Below is a small trained network, with its code and all its weights. Each question gives an input and a class and asks what happens when units are switched off, that is, made to give their printed mean instead of their output.

import numpy as np


def w(rows, s, z=0):
    codes = np.array(rows[::2]) - 128.0
    scale = np.full(codes.shape[1], s)
    scale[-1] = z or s
    return codes * scale


def f(y):
    return np.maximum(y, 0)


def log_softmax(a):
    a = a - a.max(-1, keepdims=True)
    return a - np.log(np.exp(a).sum(-1, keepdims=True))


def net(x, mask):
    res = np.array(x, float).reshape(1, 7) / 4 @ E
    y = f(res @ A[0][:, :-1].T + A[0][:, -1])
    res = res + np.where(mask, y, B[0][:, -1]) @ B[0][:, :-1]
    return log_softmax(res[-1] @ U[:, :-1].T + U[:, -1])


A, B = {}, {}
E = w([
[204,134,46,88,147,130,128,79,98,98,240,78],'x0',
[222,217,150,203,142,93,144,161,147,202,165,129],'x1',
[132,123,118,126,124,134,126,158,120,131,124,126],'x2',
[136,124,136,136,116,134,133,111,131,122,133,135],'x3',
[110,118,119,137,110,127,128,130,142,150,142,104],'x4',
[130,89,166,186,113,83,5,113,78,118,133,97],'x5',
[133,124,129,134,122,137,130,131,126,123,130,133],'x6',
],0.017)
A[0] = w([
[116,121,146,142,97,147,131,134,139,119,128,168,138],'neuron 1',
[168,141,118,135,138,119,118,123,135,137,160,121,69],'neuron 2',
[108,73,115,112,143,156,96,97,88,94,142,97,100],'neuron 3',
[149,163,171,181,123,100,130,160,144,172,110,137,176],'neuron 4',
[173,122,67,91,145,116,126,103,96,101,208,98,140],'neuron 5',
[147,125,180,161,110,91,110,134,129,168,112,164,108],'neuron 6',
[49,98,160,103,107,146,116,140,145,102,84,157,254],'neuron 7',
[116,129,97,70,116,138,164,115,140,121,141,137,237],'neuron 8',
[173,149,124,144,138,113,145,132,134,154,144,128,148],'neuron 9',
[193,184,100,152,137,125,122,130,122,143,166,103,20],'neuron 10',
[140,175,141,134,126,141,170,143,194,172,96,168,199],'neuron 11',
[124,99,151,172,121,110,112,143,129,148,143,156,104],'neuron 12',
[142,149,137,154,137,115,108,135,103,154,135,122,94],'neuron 13',
[144,120,101,93,151,134,152,138,131,134,144,100,166],'neuron 14',
[149,96,172,170,109,80,9,119,67,111,123,86,131],'neuron 15',
],0.015,0.0078)
B[0] = w([
[144,140,151,151,165,140,145,158,88,139,143,102,154],'neuron 1',
[144,138,139,141,177,154,135,105,122,147,76,103,171],'neuron 2',
[125,78,97,126,54,107,83,82,98,179,120,166,190],'neuron 3',
[95,165,167,140,139,114,125,192,137,117,151,147,221],'neuron 4',
[152,46,78,120,48,141,154,5,105,127,117,168,239],'neuron 5',
[76,164,196,129,116,119,94,147,109,69,149,125,189],'neuron 6',
[193,54,149,188,165,145,189,64,153,150,69,63,221],'neuron 7',
[108,115,138,53,115,195,195,149,143,61,122,160,194],'neuron 8',
[162,92,190,134,222,111,107,159,149,154,121,83,190],'neuron 9',
[169,127,183,219,180,138,170,71,150,124,88,23,206],'neuron 10',
[145,110,182,90,168,145,89,185,165,201,184,154,220],'neuron 11',
[110,157,164,157,143,123,94,139,124,106,108,122,165],'neuron 12',
[113,166,161,147,134,129,143,114,151,113,117,128,169],'neuron 13',
[144,97,139,111,101,149,177,131,126,100,125,122,175],'neuron 14',
[115,166,101,162,96,55,53,91,17,130,80,111,251],'neuron 15',
],0.012,0.029)
U = w([
[169,104,143,125,186,177,216,117,210,144,84,85,252],'0',
[145,117,129,214,142,69,106,92,74,150,39,61,81],'1',
[99,100,66,44,37,158,187,113,156,43,133,226,125],'2',
[111,108,2,84,49,94,63,86,51,172,104,206,58],'3',
[120,143,151,97,185,115,74,224,182,207,217,184,147],'4',
[5,252,160,164,135,69,79,196,105,87,104,138,84],'5',
],0.0093,0.0043)

Each question gives the input, the list of numbers given to net, and the class t.
The units are the neurons (one row each of A and B). Each row of codes is followed by its name. A weight is (code - 128) times the scale printed after its matrix; where a second scale follows, it is the last column's (A, B and U).
mask holds one flag per neuron, in row order. A switched-off neuron (its flag False) gives its mean, the last column of its row in B, instead of its output. The means were averaged over made-up inputs and are rounded, as every weight is.
A unit's drop is (log p(t) with every unit on - log p(t) with that unit switched off) / (log p(t) with every unit on - log p(t) with every unit switched off).
The circuit of an input: a set's keep is (log p(t) with only the set's units on - log p(t) with every unit switched off) / (log p(t) with every unit on - log p(t) with every unit switched off). Starting from the 12 units with the biggest drops (on a tie, the unit counted first), units are removed one at a time, each time the one whose removal leaves the highest keep (on an exact tie, the one counted first), for as long as the keep stays at least 0.8.
circuit, biggest first: the units of the circuit, biggest drop first
k most important neurons: the k neurons with the biggest drops, biggest first
drop of u: that unit's drop, to one decimal
input [-7,0,0,2,-3,0,-3], class 0: most important neuron => [neuron 7]
input [0,1,-4,-2,-1,4,2], class 5: 3 most important neurons => [neuron 7; neuron 5; neuron 10]
input [0,6,8,-4,-6,0,-6], class 4: circuit, biggest first => [neuron 7; neuron 15]
input [0,3,3,-8,-5,-4,-6], class 4: circuit, biggest first => [neuron 7; neuron 11]
input [0,-8,5,6,8,-5,4], class 0: 2 most important neurons => [neuron 7; neuron 5]
input [-4,5,-5,-2,-3,-1,-8], class 4: 2 most important neurons => [neuron 11; neuron 15]
input [7,-1,4,-2,-1,-1,1], class 2: circuit, biggest first => [neuron 15; neuron 5]
input [0,4,-2,-6,4,-6,-5], class 4: 2 most important neurons => [neuron 11; neuron 7]
input [7,2,-8,-7,-4,-1,-4], class 0: 2 most important neurons => [neuron 15; neuron 10]
input [-4,1,2,0,-6,-5,4], class 4: 3 most important neurons => [neuron 11; neuron 10; neuron 5]
input [7,0,4,-1,-2,6,4], class 3: 3 most important neurons => [neuron 5; neuron 7; neuron 3]
input [0,-4,-4,-8,-5,-3,0], class 0: drop of neuron 15 => 0.1
input [-4,-8,3,3,-4,-4,1], class 0: drop of neuron 7 => 1.6
input [-3,8,0,-3,-4,-3,0], class 4: circuit, biggest first => [neuron 11]
input [-1,1,-1,1,-7,-5,4], class 4: drop of neuron 10 => 0.2
